Below is a small trained network, with its code and all its weights. Each question gives an input and a target symbol and asks what happens when units are switched off, that is, made to give their printed mean instead of their output.

import numpy as np


def w(rows, s, z=0):
    codes = np.array(rows[::2]) - 128.0
    scale = np.full(codes.shape[1], s)
    scale[-1] = z or s
    return codes * scale


def f(y):
    return y / 2 * (1 + np.tanh(0.7978845608 * (y + 0.044715 * y**3)))


def softmax(a):
    e = np.exp(a - a.max(-1, keepdims=True))
    return e / e.sum(-1, keepdims=True)


def log_softmax(a):
    a = a - a.max(-1, keepdims=True)
    return a - np.log(np.exp(a).sum(-1, keepdims=True))


def net(x, mask):
    ids = ['ΓΘΛΠΣΦΩβδεζμτ'.index(c) for c in x.split()]
    T = len(ids)
    res = E[ids] + P[:T]
    r = res
    for j in range(2):
        rows = slice(4 * j, 4 * j + 4)
        q, k, v = (r @ M[0][rows].T for M in (Q, K, V))
        z = softmax(np.where(np.tri(T) > 0, q @ k.T / 4**0.5, -1e9)) @ v
        o = O[0][rows]
        res = res + np.where(mask[j], z, o[:, -1]) @ o[:, :-1]
    y = f(res @ A[0][:, :-1].T + A[0][:, -1])
    res = res + np.where(mask[2:6], y, B[0][:, -1]) @ B[0][:, :-1]
    return log_softmax(res[-1] @ U[:, :-1].T + U[:, -1])


Q, K, V, O, A, B = {}, {}, {}, {}, {}, {}
E = w([
[157,204,121,74,112],'Γ',
[162,35,188,90,90],'Θ',
[139,214,83,50,118],'Λ',
[124,138,86,107,117],'Π',
[73,183,159,214,140],'Σ',
[198,135,81,132,148],'Φ',
[78,126,17,109,52],'Ω',
[242,128,150,139,151],'β',
[88,66,97,186,73],'δ',
[197,29,57,80,83],'ε',
[184,174,56,61,14],'ζ',
[125,160,175,128,2],'μ',
[231,218,203,149,86],'τ',
],0.016)
P = w([
[2,170,232,132,247],'0',
[57,88,152,111,187],'1',
[124,122,105,123,141],'2',
[203,120,46,160,98],'3',
[212,104,40,198,119],'4',
[198,81,35,214,135],'5',
],0.0052)
Q[0] = w([
[136,81,174,133,148],'head 0',
[86,213,132,145,76],'head 0',
[122,154,147,158,246],'head 0',
[173,182,101,86,111],'head 0',
[95,123,82,106,108],'head 1',
[207,104,147,58,92],'head 1',
[111,71,255,126,124],'head 1',
[113,129,91,155,72],'head 1',
],0.016)
K[0] = w([
[110,134,193,72,182],'head 0',
[102,154,146,223,92],'head 0',
[80,164,130,165,250],'head 0',
[206,106,113,197,77],'head 0',
[96,107,129,161,85],'head 1',
[196,42,195,166,223],'head 1',
[73,76,221,20,159],'head 1',
[146,34,88,133,89],'head 1',
],0.013)
V[0] = w([
[177,154,221,123,148],'head 0',
[93,93,109,80,65],'head 0',
[189,138,109,48,125],'head 0',
[142,76,93,99,237],'head 0',
[173,8,126,96,163],'head 1',
[199,91,142,244,129],'head 1',
[174,164,102,75,144],'head 1',
[89,149,76,145,189],'head 1',
],0.014)
O[0] = w([
[179,121,242,79,134,127],'head 0',
[103,127,59,84,59,184],'head 0',
[141,209,118,49,129,253],'head 0',
[106,164,18,114,249,46],'head 0',
[59,90,90,110,161,118],'head 1',
[72,127,215,168,212,96],'head 1',
[190,125,122,82,172,224],'head 1',
[198,89,60,189,121,89],'head 1',
],0.011,0.0058)
A[0] = w([
[131,135,203,142,180,88],'neuron 0',
[148,255,208,177,165,195],'neuron 1',
[244,192,84,163,228,254],'neuron 2',
[223,105,176,43,146,90],'neuron 3',
],0.0076,0.0032)
B[0] = w([
[151,247,119,90,89,176],'neuron 0',
[171,132,137,182,120,210],'neuron 1',
[155,49,116,130,178,249],'neuron 2',
[63,73,181,107,110,254],'neuron 3',
],0.014)
U = w([
[156,62,194,94,125,72],'Γ',
[47,165,191,2,171,92],'Θ',
[179,72,113,26,106,203],'Λ',
[170,107,67,96,113,129],'Π',
[240,136,122,190,85,187],'Σ',
[138,86,123,119,222,169],'Φ',
[175,155,30,136,61,37],'Ω',
[158,218,200,66,230,100],'β',
[35,76,114,206,103,254],'δ',
[80,163,38,59,170,32],'ε',
[160,248,111,24,63,170],'ζ',
[91,110,173,127,36,135],'μ',
[186,220,193,76,111,43],'τ',
],0.0055,0.0039)

Each question gives the input, a string of symbols that net reads in full, and the target symbol t.
The units are the heads (4 rows each of Q, K, V and O) and the neurons (one row each of A and B). Each row of codes is followed by its name. A weight is (code - 128) times the scale printed after its matrix; where a second scale follows, it is the last column's (O, A, B and U).
mask holds one flag per unit, heads first, then neurons. A switched-off unit (its flag False) gives its mean, the last column of its rows in O or B, instead of its output. The means were averaged over made-up inputs and are rounded, as every weight is.
A unit's drop is (log p(t) with every unit on - log p(t) with that unit switched off) / (log p(t) with every unit on - log p(t) with every unit switched off).
The circuit of an input: a set's keep is (log p(t) with only the set's units on - log p(t) with every unit switched off) / (log p(t) with every unit on - log p(t) with every unit switched off). Starting from all 6 units, units are removed one at a time, each time the one whose removal leaves the highest keep (on an exact tie, the one counted first), for as long as the keep stays at least 0.8.
circuit, biggest first: the units of the circuit, biggest drop first
unit that matters most: the unit with the biggest drop
top k neurons: the k neurons with the biggest drops, biggest first
which heads matter: for each layer, one digit per head in row order, 1 if its drop is at least 0.15 and else 0, layers parted by /
input δ ζ Ω δ Σ, target Σ: circuit, biggest first	[neuron 3; head 1]
input Λ Σ Σ Γ, target Σ: unit that matters most	head 1
input Σ β ζ Λ Φ Γ, target Φ: circuit, biggest first	[head 1; head 0; neuron 2]
input Λ Λ ε δ, target ε: top 2 neurons	[neuron 3; neuron 1]
input Γ Λ Φ Λ Π, target Φ: circuit, biggest first	[head 0; head 1; neuron 2]
input Γ Θ Ω, target Ω: circuit, biggest first	[head 0; head 1]
input ε Λ Π, target ε: which heads matter	10
input Ω Λ Γ Γ δ Π, target δ: circuit, biggest first	[head 1; head 0]
input Λ ζ Σ, target Σ: circuit, biggest first	[head 0; neuron 3]
input Γ Γ Λ Φ Γ, target Φ: circuit, biggest first	[head 0; neuron 2; head 1]
input Λ Λ Θ β Λ, target β: circuit, biggest first	[head 1; head 0]
input ζ Λ Λ, target ζ: circuit, biggest first	[head 0; neuron 2]
input Λ Λ Λ, target Λ: top 2 neurons	[neuron 2; neuron 3]
input Γ Θ Γ τ Λ, target τ: top neuron	[neuron 0]
input Γ Θ Φ Σ δ, target δ: which heads matter	01
input β μ Γ, target μ: which heads matter	10
input ζ Θ β Λ ε τ, target τ: which heads matter	11
input Λ ζ ζ Φ, target Φ: top 2 neurons	[neuron 0; neuron 2]
input Λ Φ Λ Λ, target Φ: circuit, biggest first	[head 0; neuron 2; head 1]
input μ Φ δ, target μ: circuit, biggest first	[head 0]
input Λ Λ Λ Φ Θ ζ, target ζ: top 3 neurons	[neuron 2; neuron 3; neuron 1]
input ζ μ Γ, target μ: top 3 neurons	[neuron 3; neuron 2; neuron 0]
input Λ Λ Σ Θ Λ, target Σ: which heads matter	01
input Φ Λ Λ β Γ, target β: which heads matter	11
input Θ ζ Γ Π, target ζ: top 3 neurons	[neuron 2; neuron 3; neuron 1]
